Here is a tiny trained network, its code and every weight. The questions are about switching its units off for an input and a target symbol, where a switched-off unit gives its printed mean instead of its output.

import numpy as np


def w(rows, s, z=0):
    codes = np.array(rows[::2]) - 128.0
    scale = np.full(codes.shape[1], s)
    scale[-1] = z or s
    return codes * scale


def norm(h):
    return h / np.sqrt((h * h).mean(-1, keepdims=True) + 1e-5)


def f(y):
    return np.maximum(y, 0)


def softmax(a):
    e = np.exp(a - a.max(-1, keepdims=True))
    return e / e.sum(-1, keepdims=True)


def log_softmax(a):
    a = a - a.max(-1, keepdims=True)
    return a - np.log(np.exp(a).sum(-1, keepdims=True))


def net(x, mask):
    ids = ['ΓΦβεθξπτ'.index(c) for c in x.split()]
    T = len(ids)
    res = E[ids] + P[:T]
    u = 0
    for l in range(2):
        r = norm(res)
        for j in range(3):
            rows = slice(2 * j, 2 * j + 2)
            q, k, v = (r @ M[l][rows].T for M in (Q, K, V))
            z = softmax(np.where(np.tri(T) > 0, q @ k.T / 2**0.5, -1e9)) @ v
            o = O[l][rows]
            res = res + np.where(mask[u + j], z, o[:, -1]) @ o[:, :-1]
        u += 3
        y = f(norm(res) @ A[l][:, :-1].T + A[l][:, -1])
        res = res + np.where(mask[u : u + 12], y, B[l][:, -1]) @ B[l][:, :-1]
        u += 12
    return log_softmax(norm(res)[-1] @ U[:, :-1].T + U[:, -1])


Q, K, V, O, A, B = {}, {}, {}, {}, {}, {}
E = w([
[118,125,76,68,185,119,124,73],'Γ',
[120,66,77,204,118,108,88,155],'Φ',
[252,65,157,68,111,180,149,223],'β',
[77,75,77,126,140,122,101,140],'ε',
[115,18,122,77,127,61,126,56],'θ',
[162,206,106,165,183,77,116,104],'ξ',
[165,101,130,118,146,2,133,46],'π',
[95,178,70,123,151,134,96,142],'τ',
],0.015)
P = w([
[117,149,129,135,43,145,150,66],'0',
[115,131,114,194,193,119,78,192],'1',
[134,145,81,91,123,193,177,117],'2',
[122,123,175,163,194,125,72,158],'3',
[156,137,29,153,96,155,215,135],'4',
[139,165,200,97,160,151,150,197],'5',
[158,147,198,125,88,165,3,85],'6',
[203,131,44,191,101,178,146,112],'7',
],0.012)
Q[0] = w([
[171,106,121,121,127,133,126,163],'0.h0',
[147,132,143,164,87,180,127,87],'0.h0',
[66,111,124,161,99,166,148,46],'0.h1',
[116,157,125,114,156,73,120,163],'0.h1',
[187,135,8,129,22,159,161,62],'0.h2',
[103,120,98,194,138,102,5,57],'0.h2',
],0.012)
K[0] = w([
[167,141,107,116,105,147,108,118],'0.h0',
[71,140,184,112,146,126,146,122],'0.h0',
[132,140,118,114,167,109,102,126],'0.h1',
[137,134,117,125,182,126,130,128],'0.h1',
[132,128,206,120,157,152,5,104],'0.h2',
[168,130,192,81,112,170,156,176],'0.h2',
],0.014)
V[0] = w([
[169,145,192,102,198,55,118,219],'0.h0',
[94,159,239,159,113,179,114,148],'0.h0',
[118,138,125,90,189,200,219,61],'0.h1',
[19,137,124,135,107,106,111,108],'0.h1',
[233,78,168,201,227,120,113,23],'0.h2',
[217,254,138,188,176,213,112,94],'0.h2',
],0.007)
O[0] = w([
[127,128,88,115,123,168,221,182,16],'0.h0',
[157,143,240,118,129,102,179,175,3],'0.h0',
[180,28,120,119,118,97,52,222,100],'0.h1',
[184,172,151,30,131,123,151,95,193],'0.h1',
[125,155,245,118,213,121,56,172,122],'0.h2',
[75,142,140,74,100,40,138,171,63],'0.h2',
],0.011,0.0051)
A[0] = w([
[49,88,147,225,68,173,106,124,181],'0.n0',
[97,35,156,57,81,183,180,112,139],'0.n1',
[113,182,183,107,23,143,49,96,147],'0.n2',
[127,140,101,135,158,62,159,203,154],'0.n3',
[204,115,192,132,160,244,81,168,149],'0.n4',
[27,108,43,67,210,86,163,144,228],'0.n5',
[50,168,150,22,92,19,144,60,72],'0.n6',
[218,162,158,108,103,92,2,192,90],'0.n7',
[102,119,192,109,54,188,103,172,185],'0.n8',
[151,68,174,80,110,110,133,74,70],'0.n9',
[196,118,109,97,84,101,42,55,255],'0.n10',
[148,112,201,102,192,219,114,152,156],'0.n11',
],0.0071,0.0026)
B[0] = w([
[84,216,155,126,205,74,127,129,157],'0.n0',
[53,139,164,187,174,77,107,110,145],'0.n1',
[142,81,174,82,169,132,158,176,158],'0.n2',
[59,127,145,120,161,146,195,145,145],'0.n3',
[48,170,179,142,134,89,198,105,175],'0.n4',
[100,199,169,153,149,114,137,171,195],'0.n5',
[165,205,141,129,116,119,160,172,175],'0.n6',
[119,76,62,115,181,134,146,155,162],'0.n7',
[123,106,30,255,97,37,82,107,137],'0.n8',
[35,130,37,40,176,172,146,132,148],'0.n9',
[141,174,77,184,202,98,195,217,245],'0.n10',
[49,113,142,145,119,113,193,80,159],'0.n11',
],0.0071,0.011)
Q[1] = w([
[120,120,184,193,110,91,48,102],'1.h0',
[89,170,2,204,157,149,198,184],'1.h0',
[126,132,185,76,85,169,42,32],'1.h1',
[152,114,144,104,102,105,65,108],'1.h1',
[134,180,117,49,117,154,132,103],'1.h2',
[62,246,16,122,254,38,148,129],'1.h2',
],0.0088)
K[1] = w([
[198,159,112,1,201,91,127,70],'1.h0',
[156,74,207,155,76,121,195,153],'1.h0',
[74,123,145,180,151,155,186,146],'1.h1',
[115,139,109,160,126,129,143,163],'1.h1',
[148,164,129,204,169,85,127,120],'1.h2',
[154,62,161,148,100,176,188,198],'1.h2',
],0.0094)
V[1] = w([
[182,71,130,108,167,103,157,131],'1.h0',
[141,176,107,71,158,123,122,98],'1.h0',
[139,142,137,198,152,111,184,143],'1.h1',
[253,148,114,139,99,87,149,145],'1.h1',
[125,119,129,151,110,83,90,103],'1.h2',
[125,152,134,184,108,112,82,141],'1.h2',
],0.015)
O[1] = w([
[85,84,168,32,174,175,181,137,107],'1.h0',
[107,182,57,66,134,145,251,136,231],'1.h0',
[110,93,233,107,57,167,76,137,253],'1.h1',
[5,114,135,86,135,186,86,111,137],'1.h1',
[100,182,142,130,153,77,66,74,95],'1.h2',
[175,123,102,55,161,47,28,58,152],'1.h2',
],0.012,0.005)
A[1] = w([
[114,130,176,114,112,59,132,172,77],'1.n0',
[127,113,186,118,102,103,134,188,148],'1.n1',
[86,148,56,85,153,123,84,72,172],'1.n2',
[173,141,103,170,49,92,162,172,180],'1.n3',
[129,148,163,119,174,97,137,177,44],'1.n4',
[171,164,111,120,192,74,110,91,116],'1.n5',
[207,96,3,153,55,196,91,16,50],'1.n6',
[114,139,250,67,182,138,167,197,4],'1.n7',
[172,90,110,185,150,149,144,69,175],'1.n8',
[141,86,238,171,70,197,112,136,150],'1.n9',
[124,111,100,89,129,154,134,204,117],'1.n10',
[121,107,101,115,101,187,215,209,144],'1.n11',
],0.012,0.0043)
B[1] = w([
[184,187,125,90,117,182,165,197,153],'1.n0',
[212,155,174,124,55,184,171,130,160],'1.n1',
[225,66,164,174,27,99,136,137,246],'1.n2',
[10,83,18,121,52,114,136,45,165],'1.n3',
[132,49,2,92,151,162,96,164,159],'1.n4',
[72,147,231,125,133,154,71,95,210],'1.n5',
[171,55,78,111,106,246,106,159,198],'1.n6',
[113,119,71,88,76,179,95,53,186],'1.n7',
[163,150,129,115,105,161,155,200,192],'1.n8',
[87,97,77,54,64,63,136,190,172],'1.n9',
[144,108,152,167,230,110,100,107,166],'1.n10',
[155,169,174,225,124,71,98,53,201],'1.n11',
],0.0086,0.011)
U = w([
[125,89,84,111,225,100,86,170,63],'Γ',
[151,142,205,105,118,110,40,61,201],'Φ',
[102,103,174,77,109,152,114,169,18],'β',
[206,84,88,110,91,188,121,134,52],'ε',
[116,157,209,144,180,175,191,127,247],'θ',
[135,164,146,1,136,146,121,219,192],'ξ',
[25,101,145,43,154,192,78,55,91],'π',
[82,158,114,104,64,70,158,94,139],'τ',
],0.0079,0.0015)

Each question gives the input, a string of symbols that net reads in full, and the target symbol t.
The units are the heads (2 rows each of Q, K, V and O) and the neurons (one row each of A and B). Each row of codes is followed by its name. A weight is (code - 128) times the scale printed after its matrix; where a second scale follows, it is the last column's (O, A, B and U).
mask holds one flag per unit, layer by layer, with each layer's heads first. A switched-off unit (its flag False) gives its mean, the last column of its rows in O or B, instead of its output. The means were averaged over made-up inputs and are rounded, as every weight is.
A unit's drop is (log p(t) with every unit on - log p(t) with that unit switched off) / (log p(t) with every unit on - log p(t) with every unit switched off).
The circuit of an input: a set's keep is (log p(t) with only the set's units on - log p(t) with every unit switched off) / (log p(t) with every unit on - log p(t) with every unit switched off). Starting from the 12 units with the biggest drops (on a tie, the unit counted first), units are removed one at a time, each time the one whose removal leaves the highest keep (on an exact tie, the one counted first), for as long as the keep stays at least 0.8.
units of the circuit, in order: the units of the circuit, biggest drop first
k most important neurons: the k neurons with the biggest drops, biggest first
k most important neurons of layer l: the k neurons of layer l with the biggest drops, biggest first
heads that matter: for each layer, one digit per head in row order, 1 if its drop is at least 0.15 and else 0, layers parted by /
input Φ ξ ε τ Φ ξ, target Φ: units of the circuit, in order => 1.h2, 1.n5
input Φ τ Γ, target τ: heads that matter => 011 / 000
input τ Γ β ε, target π: heads that matter => 110 / 110
input θ τ ξ θ, target ξ: units of the circuit, in order => 0.h2, 1.n0
input Φ π Φ ε ξ τ ξ, target τ: heads that matter => 001 / 000
input Φ β τ, target τ: 2 most important neurons of layer 1 => 1.n3, 1.n9
input ε τ θ θ ξ, target θ: units of the circuit, in order => 0.h2, 0.n4
input τ θ τ Γ, target τ: heads that matter => 001 / 000
input ε π θ τ π τ π θ, target π: units of the circuit, in order => 0.h2, 1.n7
input ε θ β, target θ: units of the circuit, in order => 0.n4, 1.n11, 1.n2
input τ ε Φ Γ, target Φ: 4 most important neurons of layer 0 => 0.n10, 0.n5, 0.n9, 0.n7
input ε β θ Γ, target θ: heads that matter => 110 / 001
input τ π ε ε β τ Φ, target π: units of the circuit, in order => 1.h0, 0.h0, 1.n7
input τ ε τ Γ π, target Γ: heads that matter => 011 / 000
input ε ε β, target θ: 2 most important neurons => 1.n11, 0.n4
input θ β Γ τ ε τ θ, target ε: 2 most important neurons of layer 1 => 1.n1, 1.n7
input Φ Φ Φ ε β, target τ: 4 most important neurons => 0.n4, 1.n9, 1.n3, 1.n11
input ε ε ε τ τ π τ, target π: most important neuron of layer 1 => 1.n7
input ε ε β θ Φ ε τ π, target θ: units of the circuit, in order => 1.h2
input ξ θ ξ, target θ: 3 most important neurons of layer 0 => 0.n4, 0.n11, 0.n10
input ε π β ε θ ξ ξ ε, target θ: 2 most important neurons of layer 0 => 0.n7, 0.n3
input Γ π θ β ε τ π, target Γ: most important neuron => 0.n7
input ε ξ ε θ θ τ, target θ: heads that matter => 001 / 000
input π Φ ξ, target Φ: heads that matter => 001 / 001
input β ε τ τ, target Φ: heads that matter => 010 / 001
